Here is a tiny trained network, its code and every weight. The questions are about switching its units off for an input and a class, where a switched-off unit gives its printed mean instead of its output.

import numpy as np


def w(rows, s, z=0):
    codes = np.array(rows[::2]) - 128.0
    scale = np.full(codes.shape[1], s)
    scale[-1] = z or s
    return codes * scale


def f(y):
    return y / 2 * (1 + np.tanh(0.7978845608 * (y + 0.044715 * y**3)))


def log_softmax(a):
    a = a - a.max(-1, keepdims=True)
    return a - np.log(np.exp(a).sum(-1, keepdims=True))


def net(x, mask):
    res = np.array(x, float).reshape(1, 7) / 4 @ E
    y = f(res @ A[0][:, :-1].T + A[0][:, -1])
    res = res + np.where(mask, y, B[0][:, -1]) @ B[0][:, :-1]
    return log_softmax(res[-1] @ U[:, :-1].T + U[:, -1])


A, B = {}, {}
E = w([
[122,128,129,125,131,132,129,126,127,133,128],'x0',
[94,72,251,229,104,102,200,170,105,180,127],'x1',
[128,125,127,125,127,127,127,134,125,125,124],'x2',
[255,99,109,146,97,247,126,176,240,157,170],'x3',
[122,129,128,126,130,127,128,129,131,127,130],'x4',
[127,131,128,128,127,132,134,129,127,128,124],'x5',
[143,70,155,180,244,161,69,123,160,81,22],'x6',
],0.01)
A[0] = w([
[171,75,104,148,254,197,63,133,176,66,25,144],'N1',
[59,112,200,170,140,42,179,125,51,130,95,112],'N2',
[195,148,53,85,127,195,69,125,188,101,146,101],'N3',
[94,175,89,62,155,89,100,74,102,85,107,195],'N4',
[104,67,170,176,195,132,105,129,111,89,43,147],'N5',
[163,168,80,72,82,147,128,134,154,134,186,160],'N6',
[169,75,174,177,85,164,155,162,172,172,149,90],'N7',
[84,170,146,117,46,73,217,131,55,197,189,247],'N8',
[86,180,84,68,156,73,92,68,85,78,101,212],'N9',
[134,174,87,82,54,138,162,126,149,154,200,255],'N10',
[121,80,181,170,198,111,92,144,112,92,39,146],'N11',
[148,63,188,207,94,172,190,203,186,188,151,44],'N12',
],0.0077,0.0043)
B[0] = w([
[158,49,202,126,105,190,129,113,196,118,30,230],'N1',
[46,105,170,115,99,150,204,161,209,207,146,225],'N2',
[65,77,126,87,104,198,195,155,189,198,82,206],'N3',
[211,140,121,153,144,96,56,109,75,52,107,213],'N4',
[100,183,182,208,176,151,146,84,160,166,154,196],'N5',
[75,174,54,90,162,143,158,171,115,159,203,192],'N6',
[170,160,98,130,148,113,71,117,72,56,128,182],'N7',
[160,70,164,28,2,94,145,204,149,104,76,249],'N8',
[215,154,153,148,145,83,65,105,80,62,113,231],'N9',
[107,165,58,52,140,138,141,187,93,133,193,214],'N10',
[96,158,165,207,180,157,145,85,162,168,144,197],'N11',
[202,174,131,148,144,61,51,95,56,55,121,198],'N12',
],0.0076,0.015)
U = w([
[188,180,102,94,107,51,73,153,2,54,157,254],'0',
[118,20,173,71,48,153,192,170,237,157,59,162],'1',
[194,142,155,188,224,129,35,61,109,61,86,103],'2',
[28,162,162,183,189,128,213,110,185,226,157,30],'3',
[62,160,61,86,170,213,195,166,156,203,189,77],'4',
],0.0068,0.0018)

Each question gives the input, the list of numbers given to net, and the class t.
The units are the neurons (one row each of A and B). Each row of codes is followed by its name. A weight is (code - 128) times the scale printed after its matrix; where a second scale follows, it is the last column's (A, B and U).
mask holds one flag per neuron, in row order. A switched-off neuron (its flag False) gives its mean, the last column of its row in B, instead of its output. The means were averaged over made-up inputs and are rounded, as every weight is.
A unit's drop is (log p(t) with every unit on - log p(t) with that unit switched off) / (log p(t) with every unit on - log p(t) with every unit switched off).
The circuit of an input: a set's keep is (log p(t) with only the set's units on - log p(t) with every unit switched off) / (log p(t) with every unit on - log p(t) with every unit switched off). Starting from all 12 units, units are removed one at a time, each time the one whose removal leaves the highest keep (on an exact tie, the one counted first), for as long as the keep stays at least 0.8.
units of the circuit, in order: the units of the circuit, biggest drop first
top k neurons: the k neurons with the biggest drops, biggest first
drop of u: that unit's drop, to one decimal
input [-3,-7,-1,2,0,-7,7], class 1: top 2 neurons : [N3 N1]
input [4,-3,0,2,1,-7,-8], class 4: units of the circuit, in order : [N6]
input [3,-1,-2,8,-4,5,0], class 4: units of the circuit, in order : [N8 N6]
input [5,5,6,1,7,-4,4], class 2: top 2 neurons : [N12 N3]
input [-8,2,3,1,-6,3,0], class 0: top 2 neurons : [N1 N3]
input [3,5,8,1,-6,8,-8], class 0: top 2 neurons : [N12 N1]
input [3,6,4,-8,7,4,1], class 3: top 4 neurons : [N5 N11 N1 N3]
input [8,6,5,-1,-7,4,1], class 3: units of the circuit, in order : [N1 N5]
input [6,-5,3,1,6,8,7], class 1: top 3 neurons : [N1 N3 N12]
input [-7,7,2,-6,7,-3,1], class 3: top 3 neurons : [N5 N11 N1]
input [-7,3,7,1,-5,4,3], class 2: top 3 neurons : [N3 N8 N2]
input [-3,-1,6,1,6,-8,-7], class 4: top 4 neurons : [N12 N9 N6 N10]
input [2,8,4,1,-8,-2,-6], class 0: top 3 neurons : [N12 N7 N1]
input [3,2,6,1,2,-6,-5], class 0: units of the circuit, in order : [N3]
input [8,1,-8,4,-3,-8,-1], class 0: top 2 neurons : [N2 N12]
input [5,-6,0,8,1,3,-1], class 4: top 2 neurons : [N6 N8]
input [2,1,0,-6,-2,-4,-3], class 1: top 4 neurons : [N2 N8 N12 N7]
input [-8,2,2,-8,-1,-2,8], class 3: drop of N2 : 1.0
input [2,-7,-1,-3,2,-3,1], class 2: drop of N5 : -0.1
input [2,6,7,0,3,-8,7], class 3: drop of N2 : 0.2
input [-4,1,-6,-6,5,-7,-5], class 1: units of the circuit, in order : [N8]
